[[150  99 147 125 150]
 [117 145 119 134 117]
 [105 151 108 134 105]
 [133 117 132 129 133]
 [149 104 148 124 148]]
|
[[105 151 108 134 105]
 [117 145 119 134 117]
 [133 117 132 129 133]
 [149 104 148 124 148]
 [150  99 147 125 150]]

[[124 114 140 142 148 132 110 146]
 [110 102 137 152 142 120 116 135]
 [128 128 125 128 128 131 128 127]
 [130 129 128 129 127 131 127 128]
 [140 155 113 112 111 130 139 122]]
|
[[140 155 113 112 111 130 139 122]
 [130 129 128 129 127 131 127 128]
 [128 128 125 128 128 131 128 127]
 [124 114 140 142 148 132 110 146]
 [110 102 137 152 142 120 116 135]]

[[122 129 130 144 141 125 129 132 130 143]
 [150 150 155 110 145 136 118 145 133 135]]
|
[[150 150 155 110 145 136 118 145 133 135]
 [122 129 130 144 141 125 129 132 130 143]]

[[138 146 148 113 144]
 [154 158 115 115 108]
 [129 132 147 125 139]
 [135 142 152 117 151]
 [122 120 111 143 120]
 [125 119  99 143 108]]
|
[[154 158 115 115 108]
 [138 146 148 113 144]
 [135 142 152 117 151]
 [129 132 147 125 139]
 [122 120 111 143 120]
 [125 119  99 143 108]]

[[149 130 137 141 118 141 153 133 120 147 131 124]
 [115 144 118 135 122 127 110 138 103 134 120 142]]
|
[[115 144 118 135 122 127 110 138 103 134 120 142]
 [149 130 137 141 118 141 153 133 120 147 131 124]]

[[117 157 127]
 [130 110 126]
 [121 119 129]
 [117 149 136]
 [129 155 129]
 [129 126 124]
 [118 143 132]
 [130 144 121]]
|
[[117 157 127]
 [129 155 129]
 [117 149 136]
 [130 144 121]
 [118 143 132]
 [129 126 124]
 [121 119 129]
 [130 110 126]]
---
[[118 135 146]
 [121 153 146]
 [113 132 154]]
|
[[121 153 146]
 [113 132 154]]

[[107 110 109 157]
 [123 131 137 134]
 [105 111 119 126]
 [134 133 121 129]]
|
[[123 131 137]
 [105 111 119]]

[[137 149 140 110 155]
 [131 128 129 127 127]
 [129 129 131 128 130]
 [119 119 132 128 122]
 [135 130 126 125 129]]
|
[[131 128 129]
 [129 129 131]]

[[122 130 136 124]
 [123 116 128 152]
 [133 127 122 148]
 [126 125 128 125]]
|
[[123 116 128]
 [133 127 122]]

[[106 142 119 127 127]
 [107 140 124 119 128]
 [130 128 131 124 129]
 [144 117 127 142 129]]
|
[[107 140 124]
 [130 128 131]]

[[140 126 130 142]
 [121 116 121 119]
 [151 147 140 144]]
|
[[121 116 121]
 [151 147 140]]
---
[[142 137 142]
 [118 108 120]
 [128 143 150]
 [136 140 124]]
|
[[142 137]
 [118 108]
 [128 143]]

[[140 142 122]
 [145 127 130]
 [115 143 130]
 [136 154 132]
 [142 127 156]]
|
[[140 142]
 [145 127]
 [115 143]]

[[118 144 107]
 [143 110 148]
 [141 111 143]
 [117 113  99]]
|
[[118 144]
 [143 110]
 [141 111]]

[[118 112 145]
 [154 125 123]
 [114 133 127]
 [118 146 115]]
|
[[118 112]
 [154 125]
 [114 133]]

[[130 108]
 [122 121]
 [143 150]
 [122 127]
 [111 120]]
|
[[130 108]
 [122 121]
 [143 150]]

[[149 141]
 [112 122]
 [132 132]
 [144 124]
 [102 116]]
|
[[149 141]
 [112 122]
 [132 132]]

[[157 133 104]
 [130 132 126]
 [144 121 115]]
|
[[157 133]
 [130 132]
 [144 121]]

[[115 146 121 101]
 [151 134 109 106]
 [156 141 147 107]
 [152 136 131 115]]
|
[[115 146]
 [151 134]
 [156 141]]
---
[[143 131 138 127 129 129 132 126 130 129 129 131 143 126 125 137]
 [133 130 133 131 132 132 133 136 127 127 132 129 140 127 125 137]
 [117 118 128 127 109 115 125 105 125 124 116 114 106 124 105 112]
 [127 134 130 132 128 122 126 123 133 125 125 123 131 135 119 124]
 [145 126 120 131 130 130 127 131 126 127 143 132 143 132 144 133]
 [117 120 121 127 135 129 125 137 114 126 129 120 134 121 128 131]]
|
[[133 130 133 131 132 132 133 136 127 127 132 129 140 127 125 137]
 [127 134 130 132 128 122 126 123 133 125 125 123 131 135 119 124]
 [117 120 121 127 135 129 125 137 114 126 129 120 134 121 128 131]]

[[139 121 118 126 135 132 129 123]
 [118 135 136 126 117 118 126 135]
 [127 129 129 127 122 124 128 131]
 [148 118 106 134 148 144 128 115]
 [114 133 141 125 112 113 127 140]
 [147 121 110 132 146 141 129 115]
 [152 118 105 134 150 144 128 111]
 [149 120 108 133 147 143 129 113]
 [106 143 146 121 111 110 123 141]
 [104 139 148 121 106 105 124 146]
 [140 122 118 126 139 135 129 119]
 [104 139 148 121 106 105 124 146]]
|
[[118 135 136 126 117 118 126 135]
 [148 118 106 134 148 144 128 115]
 [147 121 110 132 146 141 129 115]
 [149 120 108 133 147 143 129 113]
 [104 139 148 121 106 105 124 146]
 [104 139 148 121 106 105 124 146]]

[[119 132]
 [113 132]
 [129 132]
 [119 132]
 [154 118]
 [110 137]
 [116 133]
 [107 136]
 [120 135]
 [103 138]
 [154 118]]
|
[[113 132]
 [119 132]
 [110 137]
 [107 136]
 [103 138]]

[[114 125 129 127 129 128]
 [136 145 137 130 130 109]
 [130 145 142 128 126 110]
 [143 126 126 128 127 145]
 [132 113 118 128 131 142]
 [146 131 131 122 123 128]
 [123 136 134 126 126 115]
 [132 135 137 126 125 116]
 [153 126 128 122 125 120]]
|
[[136 145 137 130 130 109]
 [143 126 126 128 127 145]
 [146 131 131 122 123 128]
 [132 135 137 126 125 116]]

[[133 115 140 121 135 109 141 135 124 131 107 143 131 132 130]
 [127 118 154 119 131 130 142 147 119 123 117 127 135 111 110]
 [118 120 120 120 143 116 131 130 122 131 100 127 132 131 122]
 [132 118 141 113 133 137 144 137 114 118 121 114 134 111 106]]
|
[[127 118 154 119 131 130 142 147 119 123 117 127 135 111 110]
 [132 118 141 113 133 137 144 137 114 118 121 114 134 111 106]]

[[109 106 130 130 120 110 107 124]
 [130 128 131 145 139 115 113 135]
 [148 119 133 112 134 106 125 139]
 [126 126 126 147 149 122 109 106]
 [133 116 126 132 124 127 117 122]
 [146 118 117 147 124 130 133 131]
 [125 111 120 116 128 118 119 113]
 [147 144 148 119 115 117 106 135]]
|
[[130 128 131 145 139 115 113 135]
 [126 126 126 147 149 122 109 106]
 [146 118 117 147 124 130 133 131]
 [147 144 148 119 115 117 106 135]]

[[150 122 114]
 [148 123 114]
 [149 123 114]
 [121 103 126]
 [105 134 144]
 [150 123 113]
 [135 154 130]
 [149 124 114]
 [150 123 113]
 [121 102 126]
 [149 123 114]
 [106 134 142]]
|
[[148 123 114]
 [121 103 126]
 [150 123 113]
 [149 124 114]
 [121 102 126]
 [106 134 142]]
